Rows, each with the grade of its hidden value:
[ -47   48    2   11   83 -120  -41   62  128  -96  200  -24  -33 -147
   -7  134  -50   38   79   17  -87  145   -2  167   25  -87    3  -35
   79   51  106   67  -74  -38   34  108  -49  -63  -52  -97  -27    8
  210   41]  sovo
[ -90  -45   27  -77   54  -63  175   63  -66  -36   -8  -52  132 -189
 -135  -15  -45  135   62  125  -28   -6  224   29 -118   -5  -52   33
   61 -130   54 -114   26 -183  148   25   34  -43    5  -61  219   35
  162   14]  Deg
[ 142   72  -16 -179  155 -132  -82  -43  180  -54   71  111   15  -98
 -101  110  -82  148  -15   19  -41  158   12   -9 -105   31   23    8
   35   23   55   17  -99  -93   24  -59  -27 -117 -105  142  -48  130
  217  -48]  pali
[-156  -36   88   53 -134  -80   83   99  -55  -84   -3 -140   99  134
   22   16   -2 -137   22   19  -66 -101   72  115   29  -21  -40   27
  140    4  114   54  170   56   69   59   43  -71   18 -219   92 -110
  -35   91]  Zudur
[ 127 -121   64  181 -266  282  -97 -113  133  376 -201  151  343  316
  201  -84   98 -349 -294  153   82 -186   16  -57  -47  -59 -334 -246
  339 -115  -56 -292  236 -168 -170  -11   64   62  159  -82  307  -13
 -515  490]  Zepen
[-106   18  169   67 -490  102  323  -33 -168   76 -260 -216  353    7
 -320 -159   55 -308  239   16  -24 -354  304   63  280  -94 -155  -67
  112 -199  -49 -184  182 -132   13   86   77 -135   47  -28  181 -274
  -82  293]  Pek
[  61  306  180  -45 -170 -142  210  -16 -188 -159  -42 -370  117 -164
 -166 -115  -86 -183  291  -69   29   66  -55  -11   44 -101 -127  -47
  -35   93   16  -72  -10   12   77  181  114 -113   67 -190 -152 -105
  147   10]  Kedo
[-207  103  -68  -84   11  -71  102   38 -146  -90   84   21   30 -174
  -38  101 -109   37  144   31    4   27  100  215   37   45   72  141
   96  116   34  -60   69  -92   27   67  107   92  -27   -5   35   25
  163  231]  Pek
[-121  218  -55   16   19  -40  138   21   55   10   50  -80   35  -88
 -115  179  -26 -150  224   64   69   12   48  143  -88   18  -45   17
   70  159  -18  -59  124   34  -36    2   41  -92   56  -90 -303   41
  231  171]  zap
[-141   74    4   71   59  -67  132  116  -63  -54   69 -121   64 -115
  -33   69   -6  -74  145   38    1   60   83  142  -46  -18  -15   28
  111   66   58   16   97   10   63   46   17  -40   35 -205  -76  -13
  181   69]  zap
[-178   14  -46   17 -155  106   74   63 -124  104  -16   80  116  -22
  104   33  -11 -142   71   50  -17 -107   60  141  116    3  -55    2
  174   31   -9 -130  201  -50  -30   90  112   72  -12  -57  124  -19
  -57  355]  luki
[-243  219 -208 -228  -57   51  128   54  -90  207  -33   66  -22  -11
   72  194  -36  -61   38  184  155  -80   71   91 -162  171  -27   87
   82   96 -145 -180  132  -20  -64   25  113   16   77   69  -67  192
   43  234]  mipir
[ -27  125  -60 -251   64 -130  -18  -85    6  -73    5  156   29  -51
  -85  109 -154  150  -59   67   58   61   56   68 -117  154   87  171
   54   92   40 -125  -25 -171   18  -38  109   23  -19  176   76  168
   69  142]  pali
[ -25  121  -33   17  207 -247 -175   -3  380 -145  189  153 -159  159
   85  388  -40   30  -62   -6  -47  166 -165  109 -170  123   98  119
   22  165  256   67    5   55   34  -34  -86 -289   10 -106 -275  199
  130  -35]  Zepen
[ -89    2 -141 -262   73 -119 -137   13  101  -27  201  142 -101  -75
   63  222 -104  183  -44   51 -106   78   49  168   -3   10   61   49
   90   34   20  126 -107  -67  -28   32  -38   28 -182  196   95   82
  205   79]  Pek
[  46   63   21 -187  -30  -55   60   40  151  -19  -32   26   40   60
 -144   30 -103   -7   42  104  -72  -91   15  -36 -128    6 -119  -87
   27   85  -16   12  175  157  -34 -129  121  -70 -148   60 -166   64
  196   19]  Kedo
[-168  172   15  -18   41 -109  243   56  -58 -110   10 -191   52 -119
 -148   64 -102   31  128  144  121   27  131  157 -153   56   -1   94
   47   74   30 -176   71  -76   49   52  128    9  176 -178  -23   52
   98   77]  Pek
[ 180   31   -7 -165    8   16  -84   51  199    2  150  -14  -55  -68
  109   59 -108   74   99   18 -180   69 -130    9   59 -176 -163 -256
   45   41  -46   74   26  139 -120   48   59   15 -227   74  -82  -14
  187    6]  sovo
[-178  -82  277   74 -224 -234  293   36 -207 -440  -95 -260  155   15
 -229  -60  -70   58  286 -185 -225 -174  217  124  311  -11  124  231
  -57 -188  347  -39  140 -116  293  134   80 -263  -17 -206  280 -262
   43  -64]  Zudur
[ 137 -375  199   93 -271  120 -102   62  135  120 -149   42  255  453
  337 -102   69  -93 -317   86 -169 -261  -18 -129   46  -68 -216 -176
  274 -279  127  -99  277  -31   -1   44   53  -86   -7 -185  568 -159
 -574  147]  pali
[ 134  158 -123 -300  -41  -59 -201 -190  223  -11 -176  403 -178  303
  -19  179  -78  265 -283 -236  -79  127   21   52  356  272  240  118
 -161 -225  170  -97 -241 -156 -115 -143  -42 -200  -77  545  140  328
 -114 -191]  sovo
[-266  354   52  345   57 -297  147   59  435 -256   36  -77 -179  295
 -213  506   71 -242  213  -82   63   34  -69  272   -4  240  229  253
 -111  181  381  -44  151  188   63  -42 -107 -619  289 -377 -674  142
  143 -109]  Pek
[ 266  285 -112 -256  106 -105 -178 -258  350 -147  -71  330 -251  222
    1  335 -140  281    8 -330 -131  207 -144   24  295  217  197   98
 -258  -68  206 -101 -149  -51 -147 -163   -9 -299 -125  504 -243  313
  105 -214]  zap
[ -55  100  -78  -91   26   13  -21   68  -37  121  116  -10   43 -161
   63   28  -31  -84    8  113   32  103    6   89  -98  -73 -122 -107
  158  105  -89   17  -12  -19  -34   83   23  100  -34  -47  -13   62
  155  175]  mipir
[  97 -197   70   10 -198  166   41   49  312  170 -120   26  144  286
   42   12   20  -42 -103  170 -130 -273   93  -39   18  -90 -247 -269
  143 -218  -18 -126  257   64 -132  -77   64  -91  -49   -3  192  -65
 -206  101]  butok
[  -2   84  -36   54    2  114   98   23  115  212  -63   11  139  -54
  -86   19   44 -125   -9  158   97    9  122   31 -120  -22 -169 -152
  128  -49  -70 -180   69  -87  -57  -28   10  -39  113  -61  -30  107
   45  146]  mipir
[  29  -67  -47  -68  122   12  -15   98  124  117   23  110   85   12
   84   93   11   33  -70  144  -24   11   38  -43 -213   36  -82  -51
  157  -13   -1  -19  136    0   17  -77    3  -69  -59  -38   31  104
   68   48]  pali
[  86   91    4   52  168 -110 -157   22  178  -64  276  -94 -102 -106
  274  176  -51   81  -27    7  -33  317 -179  126  -47 -126  -62 -109
   90   32  120   -6 -190 -100   -8  233  -75  -30   82 -204   59   61
   14   -9]  sovo
[ -88   67   65  -82 -249    5  193   -2   -3    5  -77 -165  167   41
 -200    5  -48 -188  202   93  -29 -246  142   61    2  -66 -156  -62
   94   35  -63  -50  223   54  -28    3  118  -73  -40  -22  -75 -141
  102  215]  Zudur
[ -72    7  -20    6  144 -197 -137  150  405 -107  245   79 -162  131
   53  314  -16  -33   11   56 -178   53 -135  107 -143  -16   -9  -46
   53  170  183  247  114  273   22  -52  -86 -257 -160 -164 -341   86
  297  -77]  Deg
[ 151  -30 -164 -363  152  117   -9 -110 -124   27 -208  332  -34   72
  218   14 -152  500 -168 -131  -74  108  109  -72  144  228  105  110
  -81 -292   56 -288    0 -262  -40 -146  165  114  -93  460  445  302
 -131 -116]  Zudur
[ 191  -28   48   92  337 -140 -153   39  167  -28  224  -79   12 -197
  167   69   28  146 -124   23  -42  413  -52  -14 -210 -137 -104 -135
  106 -112  158   58 -270 -204  129  125 -197 -107   72 -233  149  113
  135 -200]  Kedo
[-120 -104   76   54 -214   -2   24   35  126   35  -59   68  149  207
  -53   45   20 -181  -56   88  -98 -230   96   71   27  -10 -105  -36
  157  -39  102  -27  227   20   17  -21   35 -125  -39  -93  104  -62
  -79  229]  Deg
[-169  236  -63   43  115 -117   92   -8   89 -143  137   35  -50 -155
  -99  249 -114    6  210   29   57  110    1  257  -25   72   94  140
   30  216  108 -140   65  -59  -10   45   84  -38   80  -86 -243  112
  216  212]  butok
[ -26 -108  393  -57 -466 -169  447  -25 -182 -311 -241 -366  386 -130
 -586 -241  -55  -41  429  -53 -241 -412  373  -64  273 -142  -84   56
  -62 -304  151 -101  151 -164  286  101   96 -351 -126  -50  290 -414
  156    5]  Zepen
[-304  -18  136   25 -154  -99  311  247 -424 -303 -157 -118   44   91
   86 -138  -99   69  113 -115 -116 -119   69  125  263  156  178  253
  -15  -47  258 -119  319   94  212   99  275    4   21 -291  291  -57
 -141  -38]  luki
[  64  -65   -2 -151  -10  -36  -54  -32  252  -38   46   37  -20  175
   84  172  -85  124  -23   52 -141  -79    4   18  -50  -22  -93  -70
   47  -67   72  -20  108   13  -48  -33   41 -106  -99   78   72   19
   10   15]  Zudur
[-166 -109  -20 -108  171 -117  146  234  -65 -164  113  -45  -43 -140
   51   66  -93  292   72   87 -137   43  129  109  -55   27   80   84
   40  -69  120   36   97   20  145   24   71    7 -103 -125  191   38
  202 -139]  butok
[  -2  143  -49 -141   31  -34   80   51  211   45   29    6  -21   37
  -42  186  -66  -44  126  144  -15  -66  -45  -21 -220   29 -134  -76
   21  132  -39  -49  204  165  -55  -81   90 -141  -65  -15 -309  113
  216   57]  Kedo
[ 158  -41  130  -54 -209   63   91    5  223    5   15 -157  104    3
  -40    3  -64  -24  198   75 -181 -170    0  -24  101 -223 -258 -281
   46 -111  -30  -92  139   50  -84   91   86 -111 -121  -16   42 -173
   35   95]  sovo
[-111  127 -153  -90   90   22   -5   81 -109  116   92   41  -35 -123
  210  123  -20   32  -17   50   68  166    4  134  -26   51   16   23
  125   35  -42  -61  -39  -88  -33  105   15   88   46  -19   76  138
   38  116]  butok
[-104   80 -127 -164 -109  127  108   66   51  216  -49   79   50    0
  -12  100  -19  -71   68  165   19 -151   99   50  -44   33 -117  -88
  101   11 -149 -119  184   45 -111  -33   98   -1  -57  108  -54   79
   83  210]  luki
[ -36   70   59  -14 -211   22  155   12   80   56  -95 -135  145   90
 -172   26    7 -199  132   72  -21 -186  123   45   24  -51 -148 -105
   86  -24  -41  -41  171   62  -53  -23   48 -136   -3  -34  -98  -93
   61  129]  zap
[-245   31   15   14 -129  -41  162  134 -201  -50   60 -115   71 -131
   54   55  -12  -73  197   18  -57  -64   87  166  122  -24   15   82
  110   -1   59  -42  114  -49  100  193   56  -38    0 -181  133 -101
   59  185]  sovo
[ 135  -35  -93  -88  209   18 -132   51  213   82  146  120  -66 -103
  159  127  -20  211  -82   29 -105  223   -9   34  -14  -66  -54 -156
   67 -120   31   19 -130  -81  -44   14  -87  -25  -97   82  104  146
  137  -98]  sovo
[ 103 -181   88  -17 -112   71   34   72  219   78   32  -98  129   42
   26   -9   -6   21    7  147 -163 -135   88  -10   -2 -197 -240 -270
  144 -183  -20  -18  110    6  -50   39    7  -56  -98  -59  208 -132
  -18   50]  butok
[  -8    9  -77 -177 -164  158   23  -50 -106  273 -176  166  215   76
   53  -48  -12 -108 -137  137   84 -143  118  -44  -72   79 -144  -39
  202  -45 -146 -194  154 -137  -87  -56  121  105   -7  166  222   83
 -163  332]  Zepen
[  84   25  -82 -128  342 -202 -199  -72  307  -76  220  178  -97  -77
   90  292  -91  295 -162   83  -13  285  -31   57 -270   66   48   73
   51   -1  165  -31 -206 -231   57    0 -107 -111   13   54   73  253
  144  -62]  Zepen
[-140  134  -28  -76 -110  -56   47  -11 -152  -40   43   33   59 -189
  -95   34  -49  -62  144  -68  -35   44   94  177  201   -8   56   78
   65   37   40  -19  -53 -136   41  124   20   -7  -63   64   55  -10
  168  207]  luki
[   4   59  -43 -187   35  -85  -59   53  157   39  106   32    1   33
   37  139  -75  -33  -23  156  -24  -10  -60    4 -238   -3 -112  -61
  123  157  -39   71  103  113  -37  -33   49  -39 -110   -6 -136   73
  153  101]  Zepen
[ 142  -96 -274 -311   95  255 -101    2  171  361 -130  428  -22  117
  182  140   17  239 -180   33 -106  -23  128  -84   57  124  -53 -139
   59 -255 -139  -74   74  -42 -193 -249  -14    7 -234  500  148  272
   39  -22]  Pek

Next part:
[  28  -78    7  -90 -284  -92  241    6 -222  304  -44   40   26  105
 -175 -300   50  121  -96  253 -132  107 -207  294 -147 -158 -289  109
  107 -173   69  218   23  374 -144   81  129  349  161  121  263   23
  177   45]  J
[  22  -54  309  -34  347 -229   69  -15  277    2   13  246 -226 -474
  -34  108  264   73  128   40 -112   94 -311 -125  246   10   57  -89
 -168  248 -269   16   96 -450  176 -289  -75 -160   69  134   87 -223
 -153 -453]  E
[  39 -226   38  196  -11  -39   81   69  -13  -83   38  -35   47  -42
  169   24  -78  105   98  -90  -67   80 -101  -31   73  -81 -121  161
  -45  102   67  -99  -81   48 -146   42 -164  -61  -76 -285   12    4
   44  -17]  E
[  35  -11  -48  136  171  132 -200  -67   47   51  -23  -63   40  -80
  -53  149   53  -91   44 -134   33 -145  -95  -81  175  -52  127   30
   55  112  -51  -16   46   -4   54  -22  -60   40  -31   -6  -46   27
  -36  -76]  P
[  -1   18    3  -35   77  140  -65   13  -78   95  -42  -10  -39   -4
  -67  134   32  -64   22  -65 -111    1  -46  -35   58   -4   56   32
  120  -10   -8   56   19   13   14   48  151   80   63  104   79  -54
  -34   -1]  J
[ 168  -50   -9  -64  -47 -153   40  -21 -154  -87  -35   96  -38   -7
   27  -75  -80   35 -164   53  -40 -173 -136   36 -122  -39  160  -15
  -74 -132   20   44   85   18    5   83  -17   61  -24 -165  116 -252
   94  -56]  A
[  61   30 -123  -57   92   44   60   -7   -5   -4    1   26   63 -191
  -75  -47  -61   47 -134  -38   44  -61  -44  -14   15  -21   36   31
   25  -37   18  -89   97  111   11   -1  -66   55  -26   19  -82    5
   64   17]  X
[ 113 -113  -94   69   60  -47   -8  -33  -19  -13    3 -116   40  -98
  -50  -97   27   67  -39  -23   79  -59 -185   -8    2 -119   -5   45
   83   -8   35   28   67  122  -11   -5 -118  180   19   35   28  -13
   63  -14]  E
[  53  193 -128  -60   41  244 -158  139  -46   23 -296  192    6 -106
   53  512 -169  -17 -270 -223 -244  -93  183 -118  407  257  364   16
   -1 -123 -191  209 -134  -80   40  309  238 -108   49  -26 -302 -142
 -105  183]  Q
[  81   58    3   52 -142  -81  191  153  -34  -59 -286  595  -61   51
  215  113  -34  -58  -87 -152 -437   37 -192   70  370  249   53   20
 -254 -141   14   54  -56 -102 -222  207   46 -300 -127 -457 -313 -312
  -68   30]  X
[ -73  356 -101  156  482  508 -265 -123  184  -67  -62  181 -301  -49
 -311  168  243 -530  170 -351 -236 -182 -334  -75  394  245   85 -118
  354  133  165 -130  493 -126  163  -66  297  -19 -145  330 -293  -49
 -290   71]  X
[ 233  167 -284  -38  331  170 -231  -37   65 -356 -130  -21  -46  -79
  -13   89   -9 -212 -133 -387   84 -342 -130 -191  121  167  459  -99
   91 -153   90 -126  212 -210  172  108 -105  -21 -176  -28 -293 -308
 -145  121]  U
[  55  -98  -58  -25  -23   35   65    8  -69  -10   34 -116   10  -70
  -30 -122  -52  105  -44  -16    0  -35  -88   79  -86  -50  -77  117
   52  -88  100  -43   68  124  -24   59  -86  118  -36  -43   80   -8
   89   58]  U
[-165    3  -83   42  217  411 -268  -50  -54  198   40 -110 -113  -13
 -109  228  188 -186  280 -234 -155  -23  -70  -91  151   79  -51   24
  218   24  166  -88  167   37  -30  -69  162    0  -44  166  -33  129
  -62  -14]  X
[ -24  -86   42 -113  -69   -5  213   17 -136  105   72   74   -8  -79
  -38 -156  -55  141  -14  107  -88   79  -46  136 -168  -81 -194  117
  -45  -42   99 -133   48  162 -110   -8   -7   47  -10  -98  172   22
  127  -38]  Q
[ -48   20   30 -113   59  173  225   77  126  270    6  -88   71 -144
 -188 -154  204  142   94  -17  -45  199 -105  160  114  -44 -325  211
   87   -5   -6  -73  -85   42  -26  -26 -141  155   53  250   44  141
  -11   39]  G
[ -68  -21   -1 -189  -79   27  132   87   20  104  -65    0   -2 -261
  -24   23  -73  129  -89   -8 -157  135    2   45   66   97  -71   58
   15 -186  -38  132   45   31   18   61   62  -29   56   86    3  -17
   45   35]  E
[ 111   72 -199 -173   28  117  110   41  -67   48  -42 -127   87 -102
 -169 -134  -34  112 -209  -24   70  -28  -19   62  -60  -27  -10   86
  166 -186   54    7   34  193   22  116  -24  263   59  226  -25    2
   79  192]  A
[  -8    3   77  -48  128   74  -21   20    2   63  -26  110   -5 -131
   20  183   -4    8   28  -66  -85   -1   20  -64   95    0  100   45
  -85   86  -98  -84  -49 -118   17  -15    9 -100   -3  -89   39  -64
  -47 -128]  Q
[  77  -24   79  104  201  113  -68  -26  -11   87   44  -42  -31    2
  -87   96  140   -3   90  -33    0  -84 -122  -22   86 -122    9   98
   56  188  -48  -88  -52  -53   18  -22  -58  125   18   58  122  -20
  -30  -97]  G
[ -23   37  -90   49  109  219  -69   15   -3   64  -31    6    9  -98
  -54  142  -13  -39   -3 -140  -84  -36  -21  -35  172   49   10   70
   89   21   31  -50   55   77  -18   47   42    5  -36   24 -120   63
  -13   59]  X
[   7   48   49 -124 -161   51  241   86  -37  163  -72  207  -63 -197
  -93  -71  -84  255 -236  130 -228  -10  -27  297  107  119 -171  188
 -127 -132  -50   50   13  113  -25  157    6   28  -19  -71  -19    2
  107   86]  X
[  59  -42   29  164  172  164  -61  -35   24  -47   40  -29  -30   24
  -22   16   49  -45  119 -133  -10 -109 -133   32   74  -66  -22  145
   16  170   62 -212   21  -40   -6   12 -134   29 -120 -154   37   -3
  -59  -25]  Z
[ -34    1  -44  -12   29   64  165  100 -193 -195   49  201   31  -83
  152  186 -394  -38 -124  -67 -158  117  175 -184  -89   13   54   13
   30   46  117 -213   54  172 -159   97  227 -194  -47 -243  -56  -44
   74   95]  P
[  58  -31  -59   11   49  -94   47    8  -46  -56  -26   39   21 -214
  -23   69 -152   29 -174   34  -19   24  -66 -122   30  -64   90  -57
   97    7  -54  116  107  142    6   15  118   69   97   83  -12  -48
   68  -15]  Z
[  24  -44  -44  -64  -22 -190  439   25  -12  158   20  160  155 -136
 -157 -379   60   94  -40  177   33  327 -238   75  -94 -254 -347   32
  100   52   52  -60   35  339 -190 -144  -22  227  156  182   68   99
  106  -53]  Q
[  49  -48  -75  -73   95   -6  181   11   10    2   59  -88   65 -138
 -109 -213   29   59   -5   -6   76  115 -141    1  -99 -125 -140   61
  136  -15   89 -104   81  137  -26  -65  -80  168   38  153   62   23
   48   16]  J
[  94 -195 -121  209   65    0 -240  -96 -168 -106   97 -308  135   42
   55  107 -188  -77  -13  -62  191 -167   -7 -204 -146 -249  188    3
  177   95   57    9   58  230   -9   18  -13  165   16  -94  144   40
  120  -23]  E
[ -16    7  199  -36   81   47  103   24   79  139  -16  133  -75  -62
  -61   -1  165   -2  131   -6 -167   63 -163  101  121   -2 -102  108
  -70   84  -71  -52  -31 -174   21  -40  -39  -35   -9  -15  133  -93
  -80 -149]  A
[  18  -17   70  -61  119   -1  170   33  125   47   23  -10   29 -208
  -90 -100   67   76   25   -6    2  124 -124   27   50  -67 -116   96
   27   68  -57  -71    5  -44   45  -70 -104   57   33  111   65   -5
  -30  -69]  J
[ -10 -120   48  -52  -79  -67  134   18  -52   53   32  -21   66 -103
   22  -85  -91   86   -8   51  -37   80  -45   47  -94  -97  -91   85
  -28  -34   11  -14   10   97  -49    0  -45   16   13 -106  150   -5
   91  -62]  E
[ 101 -116 -314  -42 -117   34  -50  -14  -87  -31    8 -373  225 -207
  -33 -104 -262  202 -293  -36  217 -166   79    8 -114  -78   67   98
  115 -251   70   86   79  358   23  150 -185  218  -18    6  -71  132
  240  208]  Q
[  64  -66  124  102  -10   17   76   11 -130  139  -13  197   71  135
   41   48    3   46   45   48  -76  -15  -34   94   22 -165  -39  169
 -151  195  -58 -157 -199   50 -144   41  -59   19  -14 -306  151  -19
   19 -121]  P
[  41   26  -98  -94   46  -30  106  -18  -75  -66   -7   97   38 -108
  -37  -89 -110  -60 -101  -21  -13    1  -79  -51  -99  -44   53  -52
   52  -78   82  -74  164  126  -32  -10   54   17  -10  -23   -3  -84
   57   -5]  Q
[-118 -176   96  208  -47  249  -73   27 -209   52   94  -44  -55  197
  126  185 -113  -62  240 -104 -230   37   29   22  -20  -50 -161  198
   56  130  190 -165  -32  134 -195  100  116  -79 -105 -320  168   93
   35   33]  Z
[  75  -92 -117   77   -2   37   23  -22 -127 -102   39  -54   17    9
   12  -98 -119    3  -44  -56    0  -86 -106   16  -99  -72  -27   67
   75  -46  176 -104  127  198  -87   70  -44   84  -84 -150   20  -17
   99   78]  Z
[   1 -109   37   80  140  -37   -8  -54   73   21   69  -41  -14 -224
  -42  -16   50   26   70  -10   19   -1 -175  -54   56  -95  -47   17
   22  116  -13  -43  123   14   24 -129  -94   19   -9   25   52   29
   28 -158]  Q
[ -29  -22  216  139  202  133 -102    0  229  141  -71   72 -163 -118
  -59  155  311  -46  255 -140 -204    7 -277   61  393   75  -63  114
  -42  184 -133   38  -16 -320   93  -64  -84  -62  -32   33   17  -65
 -203 -187]  U
[  20  -54  100   -6  102  -25  149   -2   64   55   59   16  -51 -139
  -98 -138  116   48   76   35  -49   78 -217   63   12  -79 -163   80
   37   74   14  -67   77  -15    9  -89  -72   81   11   87  125  -30
    2 -104]  A
[ 119   52  202  -60   45 -149  232   18  126   21  -44  200  -41 -213
 -108 -118   19  126 -157  146  -60   -8 -174  159   81  -49  -16   92
 -131   91 -209   27  -10 -132  122    0  -91   55   39   -2  126 -158
  -27 -134]  J
[ 145 -162  -59  176  111  -66  192   -5  120 -137  104 -123   91 -177
  -22 -295    2  188   -2  -32  167   -6 -232   77   -4 -174 -214  192
   -1  134   98 -240   37  123  -57  -46 -396  136 -112 -118  -31   81
   73   16]  Z
[  24   -8  -73   14   44  120   61   15    6  -42  -16   -1  -14  -64
  -34  -77  -21   -9    5 -116  -74  -17 -123   60   44   30  -74   93
   59  -57  123  -98  108   65  -35   60  -56   22  -90  -64  -52  -17
    2   83]  Z
[  76  -69  -23   40   48    4   16   -2  -15  -41   10  -66    6  -63
  -18  -46  -15   17  -18  -49   -6  -48 -134    1    6  -53    3   65
   58  -14   41  -12   62   42    6   31  -67   81  -25  -26   46  -62
   32    0]  J
[  53   13  -69   46  156  133  -41  -19   92  -49   28 -164   93  -83
  -52  -11   12  -79   34 -164   78  -84  -81  -65   62  -47   40   68
  103   17   37 -112   59  -16   58    7 -162   40  -78   28  -36   -2
  -13   26]  G
[ -13  -93   58  104  102    5   -5   16   82   56  -11   -4   23 -168
   15  109   35   22   80  -62  -56   78 -112  -73  176  -60  -33   56
   15  129  -77   22  -17  -23  -13  -48  -44  -19   30   -4    6   23
  -28 -108]  Z
[  86 -119   72   72   10 -127  -22  -30   -3  -16   20  -37  -11 -121
   26   13  -15   47  -36   32  -23 -113 -160  -19   32  -71   63   21
  -41    7  -55   87   60  -25   38    1  -98   23  -13  -84  105 -114
   78 -130]  G
[ 280   56 -173  -52  -22 -279  198   18  -48 -372 -120  282   68 -169
  100 -155 -304   32 -421  -17   36 -191 -124  -42  -55   22  285  -87
 -145 -169   14  -41  156   61   -4  141 -116  -57 -107 -311 -195 -326
   94   59]  Q
[   6  -57  -66  174   29  299 -224    8 -188  -58   -5  -91  -91  225
   78  216  -55 -163  123 -235 -193 -167  -42  -36   67   72   66  103
  138  -38  213  -61   63   56  -91  188  110  -16 -140 -201    1  -60
   -8  140]  A
[  77   46   -4  174  100   94 -158   -8   -7    6 -146  111  -26  135
    6  193   96 -242   71 -179 -158  -88 -204  -83  265   17  161  -19
   93   54  -26  113    8  -71  -17   86  103   13   -3  -44  -65 -163
 -122  -22]  A
